Here is a tiny trained network, its code and every weight. The questions are about switching its units off for an input and a target symbol, where a switched-off unit gives its printed mean instead of its output.

import numpy as np


def w(rows, s, z=0):
    codes = np.array(rows[::2]) - 128.0
    scale = np.full(codes.shape[1], s)
    scale[-1] = z or s
    return codes * scale


def softmax(a):
    e = np.exp(a - a.max(-1, keepdims=True))
    return e / e.sum(-1, keepdims=True)


def log_softmax(a):
    a = a - a.max(-1, keepdims=True)
    return a - np.log(np.exp(a).sum(-1, keepdims=True))


def net(x, mask):
    ids = ['δζηθμξπσψω'.index(c) for c in x.split()]
    T = len(ids)
    res = E[ids] + P[:T]
    u = 0
    for l in range(3):
        r = res
        for j in range(3):
            rows = slice(2 * j, 2 * j + 2)
            q, k, v = (r @ M[l][rows].T for M in (Q, K, V))
            z = softmax(np.where(np.tri(T) > 0, q @ k.T / 2**0.5, -1e9)) @ v
            o = O[l][rows]
            res = res + np.where(mask[u + j], z, o[:, -1]) @ o[:, :-1]
        u += 3
    return log_softmax(res[-1] @ U[:, :-1].T + U[:, -1])


Q, K, V, O = {}, {}, {}, {}
E = w([
[165,102,150],'δ',
[63,146,141],'ζ',
[212,99,164],'η',
[52,147,147],'θ',
[117,38,155],'μ',
[35,132,147],'ξ',
[99,169,207],'π',
[143,90,155],'σ',
[141,161,8],'ψ',
[147,162,143],'ω',
],0.017)
P = w([
[92,224,121],'0',
[255,114,110],'1',
[163,91,95],'2',
[158,95,99],'3',
[167,95,109],'4',
[171,101,119],'5',
[169,115,128],'6',
[173,123,138],'7',
[174,125,145],'8',
[173,133,158],'9',
[171,138,164],'10',
[172,141,171],'11',
[168,142,181],'12',
[168,136,188],'13',
],0.0088)
Q[0] = w([
[247,90,159],'0.h0',
[86,201,102],'0.h0',
[113,203,114],'0.h1',
[153,169,85],'0.h1',
[51,95,124],'0.h2',
[27,174,146],'0.h2',
],0.014)
K[0] = w([
[118,171,50],'0.h0',
[149,200,252],'0.h0',
[183,74,113],'0.h1',
[191,91,46],'0.h1',
[106,97,32],'0.h2',
[135,176,64],'0.h2',
],0.014)
V[0] = w([
[53,102,180],'0.h0',
[154,129,219],'0.h0',
[227,146,101],'0.h1',
[129,3,124],'0.h1',
[199,150,70],'0.h2',
[106,170,114],'0.h2',
],0.013)
O[0] = w([
[201,198,147,107],'0.h0',
[234,82,165,165],'0.h0',
[87,2,148,130],'0.h1',
[173,64,3,2],'0.h1',
[6,88,111,143],'0.h2',
[57,118,89,144],'0.h2',
],0.008,0.0061)
Q[1] = w([
[111,141,154],'1.h0',
[101,164,55],'1.h0',
[153,119,155],'1.h1',
[198,165,52],'1.h1',
[63,77,252],'1.h2',
[128,118,89],'1.h2',
],0.011)
K[1] = w([
[101,169,132],'1.h0',
[164,101,182],'1.h0',
[127,110,108],'1.h1',
[101,174,97],'1.h1',
[133,133,254],'1.h2',
[87,160,17],'1.h2',
],0.0089)
V[1] = w([
[90,74,66],'1.h0',
[161,36,146],'1.h0',
[91,100,171],'1.h1',
[118,249,122],'1.h1',
[102,169,136],'1.h2',
[182,149,90],'1.h2',
],0.011)
O[1] = w([
[208,148,116,9],'1.h0',
[121,222,161,53],'1.h0',
[87,191,67,159],'1.h1',
[100,2,136,193],'1.h1',
[186,164,127,197],'1.h2',
[121,36,193,103],'1.h2',
],0.0075,0.011)
Q[2] = w([
[135,166,128],'2.h0',
[38,137,157],'2.h0',
[193,92,236],'2.h1',
[158,74,52],'2.h1',
[103,203,192],'2.h2',
[2,167,16],'2.h2',
],0.0086)
K[2] = w([
[117,128,91],'2.h0',
[67,218,128],'2.h0',
[89,134,250],'2.h1',
[149,150,120],'2.h1',
[139,102,102],'2.h2',
[66,125,229],'2.h2',
],0.011)
V[2] = w([
[75,205,72],'2.h0',
[165,54,53],'2.h0',
[254,193,79],'2.h1',
[146,62,61],'2.h1',
[131,70,48],'2.h2',
[120,87,53],'2.h2',
],0.0092)
O[2] = w([
[177,24,93,113],'2.h0',
[16,164,168,104],'2.h0',
[145,39,254,3],'2.h1',
[15,127,152,126],'2.h1',
[117,100,234,133],'2.h2',
[117,101,235,129],'2.h2',
],0.0074,0.024)
U = w([
[122,76,11,199],'δ',
[146,239,46,153],'ζ',
[158,178,128,254],'η',
[168,253,208,188],'θ',
[91,192,125,50],'μ',
[102,182,119,51],'ξ',
[172,165,99,92],'π',
[66,208,165,17],'σ',
[140,62,149,180],'ψ',
[252,145,53,53],'ω',
],0.006,0.0084)

Each question gives the input, a string of symbols that net reads in full, and the target symbol t.
The units are the heads (2 rows each of Q, K, V and O). Each row of codes is followed by its name. A weight is (code - 128) times the scale printed after its matrix; where a second scale follows, it is the last column's (O and U).
mask holds one flag per head, layer by layer. A switched-off head (its flag False) gives its mean, the last column of its rows in O, instead of its output. The means were averaged over made-up inputs and are rounded, as every weight is.
A unit's drop is (log p(t) with every unit on - log p(t) with that unit switched off) / (log p(t) with every unit on - log p(t) with every unit switched off).
The circuit of an input: a set's keep is (log p(t) with only the set's units on - log p(t) with every unit switched off) / (log p(t) with every unit on - log p(t) with every unit switched off). Starting from all 9 units, units are removed one at a time, each time the one whose removal leaves the highest keep (on an exact tie, the one counted first), for as long as the keep stays at least 0.8.
circuit, biggest first: the units of the circuit, biggest drop first
unit that matters most: the unit with the biggest drop
which heads matter: for each layer, one digit per head in row order, 1 if its drop is at least 0.15 and else 0, layers parted by /
input ψ θ π ψ ψ ξ η π ξ π ψ π σ, target ψ: circuit, biggest first	[2.h1; 0.h0; 2.h0]
input π σ π σ ξ, target ζ: unit that matters most	1.h1
input π π η ζ η, target ζ: circuit, biggest first	[1.h0; 1.h1; 2.h1; 0.h1]
input μ π θ δ, target θ: circuit, biggest first	[2.h0; 2.h1; 0.h0; 0.h2]
input ψ ξ π δ ω, target δ: circuit, biggest first	[0.h0; 2.h0]
input π π δ π ξ π π π, target ζ: circuit, biggest first	[0.h1; 1.h1; 1.h0; 2.h1]
input ψ ξ π ξ π ψ π π, target ψ: which heads matter	101 / 101 / 111
input ω σ η ψ η π, target δ: circuit, biggest first	[2.h0; 0.h1]
input ψ π π π π π η η π π ξ, target δ: circuit, biggest first	[0.h2; 2.h0]
input π η π π π η ξ π η η, target ζ: circuit, biggest first	[0.h1; 1.h0; 1.h1; 2.h1]
input ψ σ η ψ ξ, target ψ: which heads matter	111 / 100 / 110
input μ σ ω θ θ, target θ: circuit, biggest first	[2.h1; 1.h0; 1.h1]
input π ξ ξ η π η μ, target ζ: circuit, biggest first	[2.h1; 1.h1; 0.h1]
input η ψ η π σ ψ π η π η, target ω: which heads matter	011 / 110 / 111
input ψ π ψ ω ψ ψ μ, target ψ: circuit, biggest first	[2.h1; 0.h0; 1.h0; 0.h1]
input π σ μ δ, target ζ: circuit, biggest first	[1.h1; 2.h1; 1.h0; 0.h1]
input ξ π μ ω ξ ψ π ψ, target σ: which heads matter	111 / 110 / 100
input π ψ π η π π η θ, target δ: unit that matters most	0.h2
input π ω σ, target ζ: which heads matter	010 / 110 / 010
input η π θ ψ π π σ ξ ψ ζ σ π π η, target ω: which heads matter	111 / 110 / 111
input ψ ψ π π π π ψ ψ η ω ξ η, target ψ: which heads matter	111 / 101 / 110
input ψ θ ψ π, target ψ: which heads matter	111 / 101 / 110
input ξ π μ θ ψ ω ψ, target σ: which heads matter	110 / 110 / 101
